Here is a tiny trained network, its code and every weight. The questions are about switching its units off for an input and a class, where a switched-off unit gives its printed mean instead of its output.

import numpy as np


def w(rows, s, z=0):
    codes = np.array(rows[::2]) - 128.0
    scale = np.full(codes.shape[1], s)
    scale[-1] = z or s
    return codes * scale


def f(y):
    return y / 2 * (1 + np.tanh(0.7978845608 * (y + 0.044715 * y**3)))


def log_softmax(a):
    a = a - a.max(-1, keepdims=True)
    return a - np.log(np.exp(a).sum(-1, keepdims=True))


def net(x, mask):
    res = np.array(x, float).reshape(1, 8) / 4 @ E
    y = f(res @ A[0][:, :-1].T + A[0][:, -1])
    res = res + np.where(mask, y, B[0][:, -1]) @ B[0][:, :-1]
    return log_softmax(res[-1] @ U[:, :-1].T + U[:, -1])


A, B = {}, {}
E = w([
[166,154,174,112],'x0',
[39,175,254,118],'x1',
[145,63,129,141],'x2',
[214,164,119,41],'x3',
[140,118,138,2],'x4',
[195,99,227,139],'x5',
[225,155,189,84],'x6',
[161,220,93,198],'x7',
],0.0091)
A[0] = w([
[172,138,92,125,241],'N0',
[110,73,166,179,80],'N1',
[131,136,152,208,252],'N2',
[86,180,114,177,222],'N3',
[148,93,159,119,146],'N4',
[155,8,176,98,164],'N5',
[93,107,130,112,64],'N6',
[130,132,175,101,232],'N7',
[166,90,150,117,199],'N8',
[170,212,102,88,247],'N9',
[63,106,73,81,203],'N10',
[106,183,162,107,139],'N11',
],0.018,0.003)
B[0] = w([
[156,254,157,112,199],'N0',
[138,130,108,191,194],'N1',
[100,114,89,228,222],'N2',
[151,66,141,186,223],'N3',
[183,89,125,108,175],'N4',
[203,85,64,60,250],'N5',
[91,156,92,139,152],'N6',
[157,81,154,131,196],'N7',
[244,146,135,110,195],'N8',
[76,146,205,80,225],'N9',
[29,143,102,94,212],'N10',
[95,42,178,190,190],'N11',
],0.0095,0.014)
U = w([
[223,150,117,63,76],'0',
[89,192,70,73,7],'1',
[144,149,113,187,245],'2',
[160,254,225,70,139],'3',
[130,113,240,136,126],'4',
],0.012,0.0023)

Each question gives the input, the list of numbers given to net, and the class t.
The units are the neurons (one row each of A and B). Each row of codes is followed by its name. A weight is (code - 128) times the scale printed after its matrix; where a second scale follows, it is the last column's (A, B and U).
mask holds one flag per neuron, in row order. A switched-off neuron (its flag False) gives its mean, the last column of its row in B, instead of its output. The means were averaged over made-up inputs and are rounded, as every weight is.
A unit's drop is (log p(t) with every unit on - log p(t) with that unit switched off) / (log p(t) with every unit on - log p(t) with every unit switched off).
The circuit of an input: a set's keep is (log p(t) with only the set's units on - log p(t) with every unit switched off) / (log p(t) with every unit on - log p(t) with every unit switched off). Starting from all 12 units, units are removed one at a time, each time the one whose removal leaves the highest keep (on an exact tie, the one counted first), for as long as the keep stays at least 0.8.
units of the circuit, in order: the units of the circuit, biggest drop first
top k neurons: the k neurons with the biggest drops, biggest first
drop when u is switched off: that unit's drop, to one decimal
input [-1,5,3,0,0,-1,1,-4], class 0: units of the circuit, in order => (N5; N9)
input [5,4,1,-5,0,7,-2,-4], class 0: units of the circuit, in order => (N5)
input [7,-1,7,7,-7,0,7,1], class 3: top 2 neurons => (N9; N0)
input [-1,4,-6,-3,-8,8,1,-4], class 2: top 3 neurons => (N2; N1; N9)
input [-8,-1,-4,-1,-1,1,-2,-2], class 1: units of the circuit, in order => (N10; N11)
input [0,-8,-6,-7,3,4,-1,-3], class 0: units of the circuit, in order => (N2; N5)
input [-8,7,8,-8,1,-3,-2,-1], class 2: top 2 neurons => (N1; N3)
input [1,-4,4,0,7,-1,-7,7], class 1: top 2 neurons => (N10; N8)
input [4,2,-8,-1,5,-6,1,-2], class 4: top 2 neurons => (N11; N0)
input [-8,-7,0,-5,-6,-7,-7,-6], class 1: top 2 neurons => (N10; N11)
input [-3,-3,3,6,8,4,7,3], class 3: top 4 neurons => (N9; N0; N3; N2)
input [-3,0,7,6,0,-4,-3,-8], class 1: top 4 neurons => (N10; N6; N3; N7)
input [-1,7,6,-6,0,-6,-3,-4], class 2: top 3 neurons => (N1; N3; N9)
input [5,-8,6,-2,-2,-7,-7,2], class 1: units of the circuit, in order => (N10)
input [-5,-2,-3,0,-3,0,5,1], class 3: top 2 neurons => (N5; N11)
input [6,-1,-4,-3,-8,3,7,-5], class 0: top 2 neurons => (N8; N3)
input [-7,-4,0,2,7,-6,6,6], class 3: drop when N7 is switched off => 0.0
input [-4,-7,-3,2,2,-5,1,6], class 3: drop when N0 is switched off => 0.1
input [7,2,2,7,-1,2,-1,1], class 3: drop when N3 is switched off => 0.3
input [7,7,-4,5,7,0,-7,3], class 4: units of the circuit, in order => (N11)
